Below are the code and all the weights of a small trained network. Each question names an input and a target symbol and asks about switching units off, where a switched-off unit gives its printed mean instead of its output.

import numpy as np


def w(rows, s, z=0):
    codes = np.array(rows[::2]) - 128.0
    scale = np.full(codes.shape[1], s)
    scale[-1] = z or s
    return codes * scale


def f(y):
    return np.maximum(y, 0)


def softmax(a):
    e = np.exp(a - a.max(-1, keepdims=True))
    return e / e.sum(-1, keepdims=True)


def log_softmax(a):
    a = a - a.max(-1, keepdims=True)
    return a - np.log(np.exp(a).sum(-1, keepdims=True))


def net(x, mask):
    ids = ['αβγδζηξπστφω'.index(c) for c in x.split()]
    T = len(ids)
    res = E[ids] + P[:T]
    r = res
    for j in range(3):
        rows = slice(4 * j, 4 * j + 4)
        q, k, v = (r @ M[0][rows].T for M in (Q, K, V))
        z = softmax(np.where(np.tri(T) > 0, q @ k.T / 4**0.5, -1e9)) @ v
        o = O[0][rows]
        res = res + np.where(mask[j], z, o[:, -1]) @ o[:, :-1]
    y = f(res @ A[0][:, :-1].T + A[0][:, -1])
    res = res + np.where(mask[3:15], y, B[0][:, -1]) @ B[0][:, :-1]
    return log_softmax(res[-1] @ U[:, :-1].T + U[:, -1])


Q, K, V, O, A, B = {}, {}, {}, {}, {}, {}
E = w([
[54,108,165,148,134,67,162,164,124,115],'α',
[118,104,195,95,83,87,88,168,203,175],'β',
[100,118,142,112,197,97,146,90,139,147],'γ',
[161,100,187,92,97,76,205,202,217,58],'δ',
[179,167,182,91,110,55,103,159,42,161],'ζ',
[190,64,99,155,161,95,129,166,150,222],'η',
[177,193,179,180,250,133,16,191,161,125],'ξ',
[132,122,100,119,199,129,113,173,94,80],'π',
[111,185,223,91,170,180,30,91,20,157],'σ',
[84,74,154,162,179,171,93,189,140,139],'τ',
[220,108,179,140,166,198,115,103,119,182],'φ',
[59,129,217,92,179,160,105,165,187,46],'ω',
],0.016)
P = w([
[127,148,169,254,160,84,80,128,157,73],'0',
[129,131,188,95,148,124,140,149,113,119],'1',
[132,117,164,106,161,115,127,142,119,146],'2',
[137,121,144,112,159,96,133,144,111,168],'3',
[132,127,184,101,159,116,131,147,110,140],'4',
[144,104,169,113,167,108,152,129,118,155],'5',
[133,117,158,109,150,76,149,140,106,164],'6',
[147,108,165,107,168,116,141,142,119,151],'7',
[139,105,156,121,144,82,137,142,110,168],'8',
[141,117,185,106,139,72,147,150,139,145],'9',
],0.0096)
Q[0] = w([
[92,157,62,143,41,157,141,71,152,92],'head 0',
[95,180,70,163,52,184,161,67,134,142],'head 0',
[125,96,124,151,198,109,127,182,133,130],'head 0',
[119,155,79,99,156,145,99,148,127,123],'head 0',
[170,63,200,107,187,68,103,184,131,196],'head 1',
[144,135,94,178,64,154,137,97,101,121],'head 1',
[143,178,118,134,127,138,131,170,105,121],'head 1',
[124,183,67,155,56,162,160,77,141,93],'head 1',
[126,141,101,142,84,111,166,58,161,117],'head 2',
[150,120,236,108,143,91,127,136,160,180],'head 2',
[107,194,51,155,1,191,146,56,120,93],'head 2',
[119,96,98,117,142,135,129,161,105,109],'head 2',
],0.012)
K[0] = w([
[102,113,105,36,74,208,184,119,84,171],'head 0',
[114,80,110,40,117,128,158,151,97,154],'head 0',
[173,171,162,139,149,113,93,118,114,109],'head 0',
[139,172,166,85,182,144,94,222,85,121],'head 0',
[130,161,142,186,208,77,46,103,161,100],'head 1',
[117,120,116,42,130,136,184,120,182,170],'head 1',
[118,153,152,99,187,184,158,97,191,91],'head 1',
[93,92,128,1,79,180,211,125,87,93],'head 1',
[100,141,132,75,139,167,149,142,72,139],'head 2',
[157,225,160,189,180,91,50,143,179,118],'head 2',
[104,94,108,16,119,168,164,145,122,167],'head 2',
[95,72,134,159,84,85,136,52,151,141],'head 2',
],0.0098)
V[0] = w([
[83,111,149,134,126,30,176,127,169,121],'head 0',
[154,145,23,108,145,58,133,116,74,118],'head 0',
[222,84,128,146,101,95,203,83,177,185],'head 0',
[184,161,116,50,182,155,117,109,200,4],'head 0',
[195,181,120,122,94,131,98,135,42,140],'head 1',
[59,185,135,116,163,2,181,112,65,102],'head 1',
[62,166,84,67,118,120,88,56,128,105],'head 1',
[57,165,122,106,107,118,142,178,113,106],'head 1',
[146,117,85,121,154,72,190,195,171,157],'head 2',
[189,147,183,129,73,105,91,242,92,95],'head 2',
[123,64,43,170,151,127,176,139,82,68],'head 2',
[212,136,133,140,167,112,115,110,176,204],'head 2',
],0.0083)
O[0] = w([
[45,77,40,39,86,119,117,73,103,155,154],'head 0',
[124,105,142,76,195,99,134,124,127,84,81],'head 0',
[151,168,2,53,135,165,176,168,116,84,134],'head 0',
[189,113,85,187,103,36,116,30,192,77,87],'head 0',
[210,87,92,137,113,150,130,215,107,79,109],'head 1',
[140,90,136,81,192,163,53,35,90,116,110],'head 1',
[173,101,145,76,108,130,111,133,163,164,3],'head 1',
[99,75,144,129,85,92,102,105,137,176,67],'head 1',
[67,56,54,117,205,56,207,136,152,161,160],'head 2',
[94,48,60,197,80,140,102,158,53,95,202],'head 2',
[161,80,237,109,179,74,226,107,89,104,102],'head 2',
[108,180,61,109,163,124,144,163,162,115,234],'head 2',
],0.0081,0.011)
A[0] = w([
[129,228,205,78,157,100,143,120,133,169,247],'neuron 0',
[79,130,186,39,210,144,185,164,163,157,162],'neuron 1',
[154,185,123,135,131,154,155,65,19,143,210],'neuron 2',
[215,116,71,169,90,167,100,49,211,240,113],'neuron 3',
[102,149,184,184,180,176,122,177,104,150,201],'neuron 4',
[153,180,87,125,213,140,154,253,133,25,211],'neuron 5',
[158,181,105,188,12,178,144,177,143,95,174],'neuron 6',
[75,131,120,75,209,180,204,138,100,172,109],'neuron 7',
[5,82,148,185,161,156,106,112,59,48,207],'neuron 8',
[137,144,65,114,149,136,112,39,102,68,254],'neuron 9',
[225,181,80,173,75,57,169,123,94,119,123],'neuron 10',
[243,30,193,213,70,145,87,41,150,136,108],'neuron 11',
],0.0052,0.0024)
B[0] = w([
[187,121,68,178,118,92,145,126,198,189,150],'neuron 0',
[149,164,109,157,145,152,83,136,147,144,194],'neuron 1',
[43,70,94,179,145,139,196,207,177,109,143],'neuron 2',
[76,210,120,160,148,164,156,133,116,84,151],'neuron 3',
[206,169,110,101,95,113,202,100,154,133,189],'neuron 4',
[101,119,155,174,96,118,117,42,106,81,253],'neuron 5',
[87,141,148,1,193,168,195,87,37,211,163],'neuron 6',
[107,113,162,130,178,82,105,182,124,90,210],'neuron 7',
[201,115,132,142,138,135,134,100,159,185,194],'neuron 8',
[166,81,70,83,114,179,171,166,170,153,143],'neuron 9',
[117,73,95,117,176,146,153,129,91,72,149],'neuron 10',
[107,161,155,74,162,106,148,154,158,36,154],'neuron 11',
],0.007,0.017)
U = w([
[39,86,195,118,152,149,160,66,39,189,5],'α',
[9,175,104,121,35,208,108,190,143,197,80],'β',
[208,203,71,57,170,112,120,82,197,206,231],'γ',
[112,79,88,95,47,146,227,68,160,119,170],'δ',
[132,54,160,176,70,176,88,177,9,91,210],'ζ',
[81,146,123,180,174,126,166,253,159,94,115],'η',
[242,240,81,195,131,89,73,115,122,134,48],'ξ',
[218,89,189,112,154,63,184,82,87,88,102],'π',
[147,200,192,95,136,163,100,181,88,155,157],'σ',
[137,117,196,244,80,156,236,210,180,239,117],'τ',
[151,188,106,100,84,205,235,46,90,132,153],'φ',
[54,164,156,160,61,135,113,56,122,94,167],'ω',
],0.0042,0.0023)

Each question gives the input, a string of symbols that net reads in full, and the target symbol t.
The units are the heads (4 rows each of Q, K, V and O) and the neurons (one row each of A and B). Each row of codes is followed by its name. A weight is (code - 128) times the scale printed after its matrix; where a second scale follows, it is the last column's (O, A, B and U).
mask holds one flag per unit, heads first, then neurons. A switched-off unit (its flag False) gives its mean, the last column of its rows in O or B, instead of its output. The means were averaged over made-up inputs and are rounded, as every weight is.
A unit's drop is (log p(t) with every unit on - log p(t) with that unit switched off) / (log p(t) with every unit on - log p(t) with every unit switched off).
The circuit of an input: a set's keep is (log p(t) with only the set's units on - log p(t) with every unit switched off) / (log p(t) with every unit on - log p(t) with every unit switched off). Starting from the 12 units with the biggest drops (on a tie, the unit counted first), units are removed one at a time, each time the one whose removal leaves the highest keep (on an exact tie, the one counted first), for as long as the keep stays at least 0.8.
circuit, biggest first: the units of the circuit, biggest drop first
unit that matters most: the unit with the biggest drop
top k neurons: the k neurons with the biggest drops, biggest first
which heads matter: for each layer, one digit per head in row order, 1 if its drop is at least 0.15 and else 0, layers parted by /
input φ η τ η, target φ: top neuron -> neuron 6
input δ ζ φ γ η, target δ: circuit, biggest first -> head 0; head 2
input η φ τ ζ η ω γ, target η: circuit, biggest first -> neuron 7; head 0; head 2
input ζ η τ β η η τ η ω ω, target ζ: which heads matter -> 011
input α φ η τ ω η η β ω η, target α: circuit, biggest first -> head 1; head 0
input ω π ω φ η δ, target ω: circuit, biggest first -> head 0; head 1; head 2
input ζ ω α, target ζ: circuit, biggest first -> head 1; head 2
input ζ η η γ, target ζ: circuit, biggest first -> head 2; head 1
input γ η α η, target γ: circuit, biggest first -> head 2; head 1
input π η η ω ω, target π: circuit, biggest first -> head 2; head 0
input β η η ζ η, target β: which heads matter -> 101
input η η η, target η: which heads matter -> 101
input φ γ τ ζ, target φ: which heads matter -> 111
input τ η η ω η η ω, target τ: which heads matter -> 100
input φ γ η γ, target φ: which heads matter -> 111
input π τ α η, target π: unit that matters most -> head 2
input τ τ ω ζ δ, target τ: which heads matter -> 110
input δ η γ ω η ζ τ η ζ, target δ: which heads matter -> 100
input η η τ φ, target η: which heads matter -> 101
input τ η η ω ζ η φ δ, target τ: top neuron -> neuron 5
input σ η η δ φ η σ δ, target σ: top 3 neurons -> neuron 6; neuron 11; neuron 5
input ω τ τ ω η η η φ τ, target ω: top 2 neurons -> neuron 11; neuron 3
